In the rows, zero is written as 128.
Each row has a class, written after it.
[143,  97, 109,  69, 189, 158, 114, 140,  91, 115, 160,  99, 103, 131, 110,
 119, 171, 139, 136, 138, 115, 158, 184, 140, 131, 148, 115,  99, 121, 115,
 137, 137, 164]	J_412
[136, 138, 130, 115, 122, 116, 140, 122, 131, 135, 145, 131, 104,  99, 130,
 118, 146, 140,  85, 127, 132, 146, 110, 154, 126, 116, 138, 118, 131, 143,
 125, 139, 120]	J_823
[110, 116, 121,  95, 163, 116, 108, 165, 118, 128, 126, 103, 104, 137, 122,
 140, 133, 159, 148, 185, 121, 142, 157, 100, 129, 141, 109,  85, 108, 122,
 160, 147, 144]	J_412
[152, 155, 148, 109, 132, 105, 117, 115, 126, 128, 143, 131, 110,  92, 138,
 116, 139, 117,  94, 115, 126, 138,  93, 140, 127, 122, 138, 120, 126, 147,
 151, 140, 128]	J_198
[120, 108, 136,  83, 150, 171,  93, 141, 115, 126, 155, 123, 108, 149, 132,
 144, 123, 126, 155, 203, 102, 113, 186, 102, 131, 148, 125, 123,  87, 126,
 165, 132, 134]	J_412
[124, 175, 130, 136, 106, 114, 137, 150, 149, 100, 140,  62, 120, 152, 158,
  55, 163,  57, 128, 127, 101, 155, 118, 117,  96, 112, 173, 127,  99, 152,
 116, 135,  92]	J_918
[137, 127, 156, 119, 151, 128, 114, 119, 129, 128, 141, 122, 128, 108, 133,
 150, 161, 106, 149, 130, 111, 130, 124, 154, 144, 127, 123, 129, 128, 141,
  93, 117, 135]	J_301
[131, 124,  66,  80, 109, 178, 107, 209, 126,  83, 181, 110,  97, 159, 190,
 174, 103, 137, 163, 196,  98, 122, 136, 106, 150,  87, 114, 108,  86, 103,
 191, 140, 128]	J_301
[113, 131,  97,  78, 113, 151, 148, 178,  93, 118, 161,  75, 100, 105, 160,
  97, 152, 141,  48,  85, 172, 102, 114, 161, 113,  91, 141,  94, 157,  69,
 129, 163, 202]	J_939
[148, 184, 149,  39, 104, 133, 120, 158,  96, 119, 128,  95,  95, 165, 130,
 136,  98, 124, 135, 138,  86,  33, 111, 172,  99, 101, 143, 116, 118, 139,
 187, 131,  93]	J_898
[134, 144, 139, 108, 124, 112, 140, 120, 126, 128, 137, 129,  94,  94, 134,
 115, 159, 135,  86, 129, 119, 148, 112, 149, 129, 119, 135, 109, 122, 142,
 121, 147, 125]	J_823
[148, 151, 121, 120, 130, 102, 112, 124, 140, 112, 155, 131, 112,  94, 136,
 115, 152, 124, 100, 126, 132, 154, 112, 155, 138, 118, 143, 107, 126, 155,
 138, 144, 126]	J_301
[120, 119, 179, 114, 143, 171, 187, 143,  14, 148, 108, 141, 115, 190, 119,
 118, 100,  78, 142, 186, 155, 120, 129, 172, 156, 132, 170, 143, 177, 107,
 140,  85, 107]	J_823
[139, 125, 108, 108, 175, 109, 138, 145, 111, 129, 138, 112, 106, 131, 121,
 137, 122, 147, 152, 144, 136, 152, 174, 129, 134, 134, 106, 103, 127, 116,
 125, 135, 131]	J_898
[127, 125, 172, 110, 146, 145, 123, 118, 124, 160, 139, 132, 133, 114, 129,
 135, 156, 104, 121, 138, 120, 104, 118, 144, 121, 114, 133, 150, 118, 148,
 105, 116, 138]	J_918
[133, 157, 137,  77,  99,  91, 142, 147, 118, 129, 160,  60,  98, 110, 136,
 117, 114, 118,  96, 134, 151, 167,  76, 146, 139, 110, 162, 125, 108, 140,
  77, 104,  79]	J_939
[137, 150, 146, 107, 130, 100, 123, 116, 126, 130, 141, 123, 111,  86, 132,
 110, 140, 129,  93, 109, 126, 144,  95, 142, 121, 122, 133, 117, 124, 150,
 137, 143, 116]	J_198
[ 80, 111, 135, 170, 152, 119, 101, 151, 133,  99, 139, 136, 154, 127, 155,
 139, 162, 129, 124, 166, 124, 110, 107, 102, 133, 162, 128, 107, 117, 120,
 147, 152, 145]	J_301
[126, 129, 157, 133, 138, 141, 131, 117, 126, 122, 136, 120, 128,  96, 131,
 133, 178, 112, 135, 121, 131, 137, 129, 154, 144, 126, 116, 128, 150, 152,
  89, 135, 136]	J_301
[135, 150, 137, 124, 141, 102, 132, 123, 135, 123, 142, 136, 122, 100, 125,
 108, 154, 134,  89, 134, 132, 146, 105, 152, 123, 121, 141, 115, 128, 153,
 145, 135, 133]	J_242
[ 76, 101, 147, 161, 128, 122, 110, 157, 147, 120, 126, 121, 149, 115, 159,
 154, 144, 133, 131, 153, 124, 130, 133, 110, 169, 143, 148, 123, 113, 144,
  99, 120, 134]	J_939
[152, 176, 135,  67, 105, 137, 148, 109,  93, 120, 159, 124, 112, 150, 125,
 106, 127, 132,  94, 123, 106, 107,  81, 140,  96, 164, 130, 167, 106,  59,
 162, 127,  84]	J_412
[137, 171, 149, 130, 100, 128, 124, 125, 126, 123, 147, 140, 144, 131, 158,
  92,  98, 121,  96,  98, 133, 159,  78, 198, 135, 136, 153, 156, 102, 143,
 105, 134,  90]	J_823
[153, 155, 144, 107, 134, 107, 119, 115, 131, 141, 143, 135, 100,  93, 136,
 105, 142, 120,  93, 121, 148, 141, 115, 163, 134, 129, 145, 122, 121, 159,
 155, 135, 122]	J_127
[ 73, 169, 155, 114, 130, 122, 133, 143, 113, 104, 156, 123,  83,  84, 137,
 154, 159, 124,  61, 133, 126,  94, 138, 117, 117, 126, 122, 117, 130, 110,
 138, 162, 145]	J_412
[129, 109, 112,  91, 196, 103, 121,  94,  93, 116, 141, 141, 103, 124, 131,
 177, 137, 150, 102, 107, 133, 100, 179, 154,  89, 122, 101,  71,  98, 148,
 113, 179, 124]	J_898
[140, 128, 166, 129, 153, 133, 134, 108, 136, 162, 127, 120, 110,  87, 130,
 121, 174,  95, 124, 121, 145, 133, 135, 147, 131, 123, 124, 143, 135, 170,
  96, 109, 139]	J_127
[ 83, 107, 146, 174, 111, 163, 123, 156, 147,  97, 122, 139, 130, 114, 121,
 137, 143, 110, 116, 153, 141, 147, 105, 101, 167, 138, 143, 119, 152, 122,
 110, 120, 136]	J_823
[126, 135, 177, 131, 157, 152, 146, 111, 133, 132, 116, 128, 126,  97, 122,
 136, 184, 105, 126, 126, 146, 137, 119, 145, 134, 125, 110, 130, 153, 151,
 109, 111, 145]	J_242
[132, 116,  94, 117, 174, 123, 140, 161,  95, 123, 123, 142, 117, 164, 153,
 140, 112, 133, 163, 155,  94, 128, 184, 131, 131, 120, 123, 113,  95, 115,
 150, 121, 124]	J_898
[133, 128, 175, 122, 152, 151, 128, 111, 134, 140, 135, 121, 108,  90, 124,
 132, 174,  88, 126, 132, 130, 135, 114, 143, 133, 122, 120, 132, 129, 158,
  90, 109, 125]	J_127
[150, 116, 116,  91, 163, 109, 113, 138, 107, 149, 174, 126, 112, 122, 104,
 145, 114, 156, 132, 155, 120, 147, 143, 121, 141, 140, 107, 131, 114, 106,
 120, 155, 173]	J_918
[132, 148, 125, 102, 120, 112, 111, 129, 134, 125, 148, 132, 110,  99, 136,
 124, 145, 143,  84, 129, 134, 142, 125, 137, 137, 132, 144, 132, 105, 150,
 145, 134, 115]	J_412
[117, 120, 113, 101, 184, 116, 131, 138, 110, 152, 126, 139,  95, 113, 118,
 120, 112, 134, 129, 156, 138, 155, 191, 108, 118, 134,  96, 120, 108, 131,
 141, 125, 167]	J_559
[104,  95, 139, 170, 156, 130,  94, 154, 123, 108, 122, 123, 153, 125, 141,
 112, 152, 105, 128, 141, 133, 139, 112,  90, 151, 159, 142, 110, 130, 140,
 137, 137, 172]	J_198
[154, 163, 141, 132, 133,  86, 170, 146, 111, 184,  58, 127, 102, 132, 123,
 105, 109, 111, 160,  99, 170, 137, 175, 150, 143, 109, 132, 132, 207,  66,
 144, 103, 197]	J_559
[127, 145, 128,  79,  70, 155, 113, 130, 125,  83, 170,  77,  95, 114, 127,
 153, 141, 102, 120, 101, 128,  97, 123, 128, 140, 127, 130, 145, 127, 132,
  95, 147, 116]	J_301
[ 71, 164, 153, 175, 154,  99, 138, 161, 138, 121,  86, 142, 114, 157, 122,
  87, 104,  46, 139, 170,  70,  96, 160, 103, 104, 121, 178, 134, 110, 122,
 167,  73, 149]	J_242
[131, 127, 168, 128, 138, 131, 138, 113, 118, 136, 124, 136, 122, 101, 132,
 143, 172,  90, 117, 137, 122, 127, 120, 130, 136, 114, 137, 145, 140, 155,
  81, 103, 123]	J_559
[145, 128, 143, 130, 141, 149, 126, 106, 129, 129, 147, 124, 122, 114, 136,
 129, 170,  89, 131, 136, 130, 118, 137, 133, 124, 129, 126, 142, 134, 149,
 108, 125, 140]	J_301
[130, 136, 105, 124, 137, 143, 107, 119,  95, 139, 121, 195, 147, 198, 209,
 108,  29, 108, 125, 153, 111,  98, 161, 150,  59, 103, 124, 122,  35,  72,
 137, 181, 145]	J_559
[137, 148, 148, 112, 136, 101, 121, 119, 121, 126, 138, 130, 110,  88, 146,
 113, 144, 126,  97, 114, 131, 150, 107, 142, 135, 125, 137, 111, 124, 143,
 149, 145, 125]	J_198
[ 82,  92, 132, 177, 133, 112, 114, 136, 132, 112, 115, 121, 149, 130, 167,
 134, 149,  97, 123, 128, 148, 118, 135,  80, 132, 149, 162, 122, 121, 137,
 137, 127, 125]	J_198
[137, 145, 146, 117, 130,  96, 126, 122, 118, 132, 141, 126, 115,  81, 140,
  98, 151, 140,  93, 114, 128, 150, 107, 145, 134, 125, 135, 111, 136, 139,
 141, 160, 139]	J_198
[ 98, 120, 132,  72, 178, 116, 154, 142,  84, 143, 137, 110,  89, 108, 140,
 133, 136, 156, 108, 155, 141, 158, 151, 127, 136, 148, 103, 106,  93, 119,
 138, 121, 131]	J_939
[139,  94, 114,  92, 210,  95, 144, 123, 102, 154, 156, 100,  91, 107, 121,
 120, 166, 151, 134, 168, 140, 179, 161, 130, 113, 141, 104,  83, 113, 137,
 131, 140, 127]	J_127
[ 81, 108, 168, 179, 160, 118, 147, 115, 124, 165, 100, 126, 159, 148, 151,
 130, 124, 120, 169, 149, 159,  97, 220, 156, 104, 121, 137, 116, 165, 125,
 110, 151, 159]	J_242
[145, 142, 129, 114, 125, 115, 134, 124, 132, 133, 141, 128, 108, 103, 144,
 112, 157, 138,  85, 122, 135, 143, 105, 155, 125, 122, 140, 114, 128, 140,
 138, 146, 131]	J_823
[113, 180, 167, 119, 212,  49, 122, 136, 129, 160,  96, 108,  90, 130,  65,
 186,  76, 124, 148, 118, 168,  97, 158, 165,  90, 114, 103,  66, 217, 126,
 156, 129, 174]	J_559
[ 91,  82, 127, 176, 156, 120, 124, 163, 132,  99, 112, 101, 143, 129, 129,
 139, 192, 133, 138, 132, 126, 153, 118, 102, 158, 161, 134,  94, 153, 126,
 100, 137, 160]	J_823
[138, 154, 127, 123, 120,  90, 119, 115, 152, 121, 147, 137, 110,  91, 133,
 120, 144, 131, 107, 132, 131, 148, 119, 145, 135, 123, 145, 114, 126, 143,
 146, 135, 107]	J_301
[132, 139, 163, 139, 149, 152, 129, 125, 152, 127, 133, 118, 139, 103, 134,
 125, 172,  98, 127, 125, 136, 138, 109, 147, 128, 119, 122, 136, 139, 146,
 103, 110, 152]	J_242
[140, 141, 125,  96, 124, 108, 104, 124, 141, 131, 136, 130, 111,  95, 136,
 113, 152, 143,  86, 126, 140, 155, 121, 139, 135, 130, 148, 119,  96, 153,
 145, 130, 114]	J_412
[120, 135, 158, 108, 165, 137, 113, 140, 122, 132, 126, 123, 107, 122, 121,
 123, 110, 131, 161, 190, 108, 140, 158, 113, 122, 128,  88,  90,  92, 121,
 101, 155, 140]	J_898
[132, 124, 162, 131, 160, 138, 129, 112, 136, 136, 131, 113, 143, 111, 127,
 116, 176, 107, 126, 125, 140, 134, 128, 158, 118, 124, 131, 124, 141, 162,
 102, 121, 147]	J_242
[115, 146, 116,  58, 144,  86, 148, 160,  90, 102, 114,  40,  83, 153, 147,
 119, 112, 123, 137, 106, 177, 176, 142, 163, 109, 102, 138,  48, 116,  92,
 122, 145, 112]	J_242
[139, 140, 139,  99, 114, 132, 128, 125, 137, 123, 142, 119, 103, 104, 144,
 115, 153, 123,  97, 121, 118, 144, 109, 159, 131, 115, 149, 117, 114, 143,
 124, 128, 112]	J_823
[138, 149, 136, 108, 119, 121, 136, 131, 127, 118, 139, 119,  96, 104, 142,
 113, 155, 123,  91, 125, 123, 153, 103, 150, 134, 118, 141, 112, 119, 142,
 123, 138, 122]	J_823
[143, 105, 166,  83, 141, 113, 109, 138,  84, 188, 130, 132, 129, 128, 160,
 135, 121, 133, 139, 198, 132,  94, 157, 152, 137, 105, 153, 128, 113, 158,
 124, 130, 156]	J_559
[138, 152, 135, 121, 137, 111, 128, 131, 144, 117, 141, 134, 124,  97, 127,
  98, 153, 132,  98, 130, 124, 158, 102, 153, 131, 122, 142, 114, 126, 139,
 147, 129, 136]	J_242
[126, 118, 161, 115, 140, 167, 143, 110, 125, 139, 129, 126, 114, 107, 140,
 133, 179, 106, 116, 116, 117, 119, 139, 158, 123, 117, 124, 136, 131, 156,
  96, 118, 131]	J_823
[144, 154, 136,  73, 113, 143, 122, 120, 117, 145, 158, 124, 116, 139, 155,
  97,  82, 149, 151, 152,  78, 113, 154, 158,  93, 112, 114, 135,  89, 133,
 167, 168,  97]	J_198
[118, 159, 112, 105, 128, 107, 162, 144, 139,  93, 148,  43, 108, 124, 160,
  79, 176,  99, 118,  95, 138, 177, 131, 148,  95, 111, 149, 106, 114, 128,
 109, 124,  91]	J_242
[116, 150,  95, 125, 127, 126, 129, 111, 162, 111, 159, 188, 123,  78, 176,
 183, 129, 183,  64, 106, 161, 137,  76, 153, 101,  98,  76, 106,  99, 119,
 159, 172,  92]	J_301
[134, 156, 144,  96, 115,  84, 151,  97, 100, 145, 170, 153,  96,  94, 155,
 173, 117, 144,  65, 124, 153, 124, 110, 166, 112,  79, 136, 108, 126,  76,
 100, 185, 114]	J_918
[ 80, 121, 153, 177, 125, 115, 104, 143, 151, 122, 110, 154, 151, 117, 162,
 137, 129, 115, 126, 162, 145, 131, 137,  97, 146, 142, 143, 130, 113, 148,
 121, 131, 127]	J_559
[133, 130, 158, 132, 156, 148, 139, 115, 133, 126, 130, 125, 126, 102, 121,
 135, 182, 102, 119, 118, 126, 123, 129, 149, 125, 114, 118, 131, 149, 160,
 102, 122, 161]	J_242
